Below are the code and all the weights of a small trained network. Each question names an input and a target symbol and asks about switching units off, where a switched-off unit gives its printed mean instead of its output.

import numpy as np


def w(rows, s, z=0):
    codes = np.array(rows[::2]) - 128.0
    scale = np.full(codes.shape[1], s)
    scale[-1] = z or s
    return codes * scale


def f(y):
    return y / 2 * (1 + np.tanh(0.7978845608 * (y + 0.044715 * y**3)))


def softmax(a):
    e = np.exp(a - a.max(-1, keepdims=True))
    return e / e.sum(-1, keepdims=True)


def log_softmax(a):
    a = a - a.max(-1, keepdims=True)
    return a - np.log(np.exp(a).sum(-1, keepdims=True))


def net(x, mask):
    ids = ['ΛΞΣΩβδεηθμτφψ'.index(c) for c in x.split()]
    T = len(ids)
    res = E[ids] + P[:T]
    u = 0
    for l in range(2):
        q, k, v = (res @ M[l].T for M in (Q, K, V))
        z = softmax(np.where(np.tri(T) > 0, q @ k.T / 2**0.5, -1e9)) @ v
        res = res + np.where(mask[u], z, O[l][:, -1]) @ O[l][:, :-1]
        u += 1
        y = f(res @ A[l][:, :-1].T + A[l][:, -1])
        res = res + np.where(mask[u : u + 4], y, B[l][:, -1]) @ B[l][:, :-1]
        u += 4
    return log_softmax(res[-1] @ U[:, :-1].T + U[:, -1])


Q, K, V, O, A, B = {}, {}, {}, {}, {}, {}
E = w([
[190,63,142,40],'Λ',
[113,226,163,128],'Ξ',
[139,99,159,146],'Σ',
[26,162,80,7],'Ω',
[109,219,75,72],'β',
[66,116,159,164],'δ',
[51,152,219,159],'ε',
[138,121,37,149],'η',
[131,178,193,245],'θ',
[85,198,88,85],'μ',
[82,112,112,199],'τ',
[147,164,93,174],'φ',
[64,66,103,131],'ψ',
],0.014)
P = w([
[237,95,144,101],'0',
[43,164,146,113],'1',
[244,88,148,132],'2',
[50,167,147,117],'3',
[246,76,142,126],'4',
[65,173,135,138],'5',
[254,74,146,123],'6',
[64,175,141,131],'7',
[254,63,147,122],'8',
[63,167,153,143],'9',
[247,71,153,133],'10',
[59,162,160,126],'11',
],0.0086)
Q[0] = w([
[254,57,124,58],'L0H0',
[176,128,52,151],'L0H0',
],0.0075)
K[0] = w([
[20,42,2,129],'L0H0',
[134,180,75,161],'L0H0',
],0.0084)
V[0] = w([
[92,93,141,5],'L0H0',
[135,42,74,118],'L0H0',
],0.0025)
O[0] = w([
[168,49,254,32,188],'L0H0',
[191,33,254,79,4],'L0H0',
],0.0055,0.00032)
A[0] = w([
[254,28,117,88,9],'L0N0',
[107,243,160,167,254],'L0N1',
[248,156,167,106,124],'L0N2',
[105,149,161,159,174],'L0N3',
],0.0098,0.00099)
B[0] = w([
[25,122,23,151,255],'L0N0',
[88,65,126,103,230],'L0N1',
[91,254,176,184,207],'L0N2',
[161,115,103,68,161],'L0N3',
],0.0099,0.0065)
Q[1] = w([
[172,113,226,191],'L1H0',
[255,216,179,168],'L1H0',
],0.0046)
K[1] = w([
[77,129,215,194],'L1H0',
[122,161,254,98],'L1H0',
],0.008)
V[1] = w([
[208,64,40,142],'L1H0',
[20,216,3,101],'L1H0',
],0.0032)
O[1] = w([
[82,80,2,220,108],'L1H0',
[194,147,17,24,254],'L1H0',
],0.008,0.0078)
A[1] = w([
[169,115,207,142,44],'L1N0',
[197,150,99,255,152],'L1N1',
[13,134,128,84,191],'L1N2',
[111,113,30,80,1],'L1N3',
],0.0098,0.0029)
B[1] = w([
[56,64,176,166,134],'L1N0',
[246,124,48,205,142],'L1N1',
[174,141,117,196,230],'L1N2',
[88,79,191,128,248],'L1N3',
],0.011,0.012)
U = w([
[21,169,107,155,87],'Λ',
[91,221,193,144,113],'Ξ',
[116,169,112,165,103],'Σ',
[187,50,130,10,158],'Ω',
[127,224,114,97,135],'β',
[160,92,148,131,188],'δ',
[103,83,220,138,202],'ε',
[144,66,86,148,98],'η',
[192,89,178,184,146],'θ',
[136,190,123,108,123],'μ',
[196,69,116,138,155],'τ',
[171,171,85,154,89],'φ',
[113,2,141,139,2],'ψ',
],0.0098,0.0047)

Each question gives the input, a string of symbols that net reads in full, and the target symbol t.
The units are the heads (2 rows each of Q, K, V and O) and the neurons (one row each of A and B). Each row of codes is followed by its name. A weight is (code - 128) times the scale printed after its matrix; where a second scale follows, it is the last column's (O, A, B and U).
mask holds one flag per unit, layer by layer, with each layer's heads first. A switched-off unit (its flag False) gives its mean, the last column of its rows in O or B, instead of its output. The means were averaged over made-up inputs and are rounded, as every weight is.
A unit's drop is (log p(t) with every unit on - log p(t) with that unit switched off) / (log p(t) with every unit on - log p(t) with every unit switched off).
The circuit of an input: a set's keep is (log p(t) with only the set's units on - log p(t) with every unit switched off) / (log p(t) with every unit on - log p(t) with every unit switched off). Starting from all 10 units, units are removed one at a time, each time the one whose removal leaves the highest keep (on an exact tie, the one counted first), for as long as the keep stays at least 0.8.
units of the circuit, in order: the units of the circuit, biggest drop first
unit that matters most: the unit with the biggest drop
top k neurons: the k neurons with the biggest drops, biggest first
k most important neurons of layer l: the k neurons of layer l with the biggest drops, biggest first
drop of u: that unit's drop, to one decimal
input Λ β μ η Ω Ξ Λ ψ Ω μ, target Ω: units of the circuit, in order	L0N0, L0N2, L0N1
input Λ ε φ Λ Λ θ Λ φ, target Ω: top 2 neurons	L0N0, L0N2
input Λ Λ Ω δ, target Ω: units of the circuit, in order	L0N0, L0N2, L1H0, L0H0
input ε Ω Λ Ξ θ Ξ Λ Ω Σ β, target Ω: top 3 neurons	L0N2, L0N0, L0N1
input Ξ μ ε Λ Λ Λ Λ φ Λ Λ η β, target Ω: units of the circuit, in order	L0N0, L0N2, L0N1
input Λ φ Ξ Λ ε Ξ Ξ, target Ξ: top neuron	L0N2
input η β θ μ Ω ε θ Λ ψ, target ψ: 2 most important neurons of layer 0	L0N0, L0N2
input Λ Λ Ω, target Ω: units of the circuit, in order	L0N0, L0N2
input Λ φ Λ Ξ, target Ω: 2 most important neurons of layer 0	L0N0, L0N2
input η ε Σ Λ ψ, target ψ: units of the circuit, in order	L1N3, L0N2, L1H0
input θ η Λ φ Λ β Λ ε, target Ω: top 4 neurons	L0N0, L0N2, L0N3, L0N1
input Ξ ψ Λ Λ Λ φ ε μ, target Ω: units of the circuit, in order	L0N0, L0N2, L1H0
input Λ ε ε, target ε: units of the circuit, in order	L1H0, L0N0, L1N0
input Λ Σ δ Λ ε, target ε: most important neuron of layer 0	L0N0
input η ε ψ Ω μ τ ε μ φ, target φ: 3 most important neurons of layer 0	L0N2, L0N1, L0N3
input Λ φ Λ θ, target Ω: top 2 neurons	L0N0, L0N2
input ε τ Ξ, target Ξ: top 3 neurons	L0N0, L0N2, L1N3
input Λ φ Λ Ω θ Λ Λ η Σ ε, target Ω: drop of L0N3	0.2
input Σ Ω Λ θ θ Ξ, target Ω: drop of L1N0	0.0
input θ φ ε Λ β Ξ θ φ φ, target φ: drop of L1H0	0.1
input Λ Λ τ η, target Ω: unit that matters most	L0N0
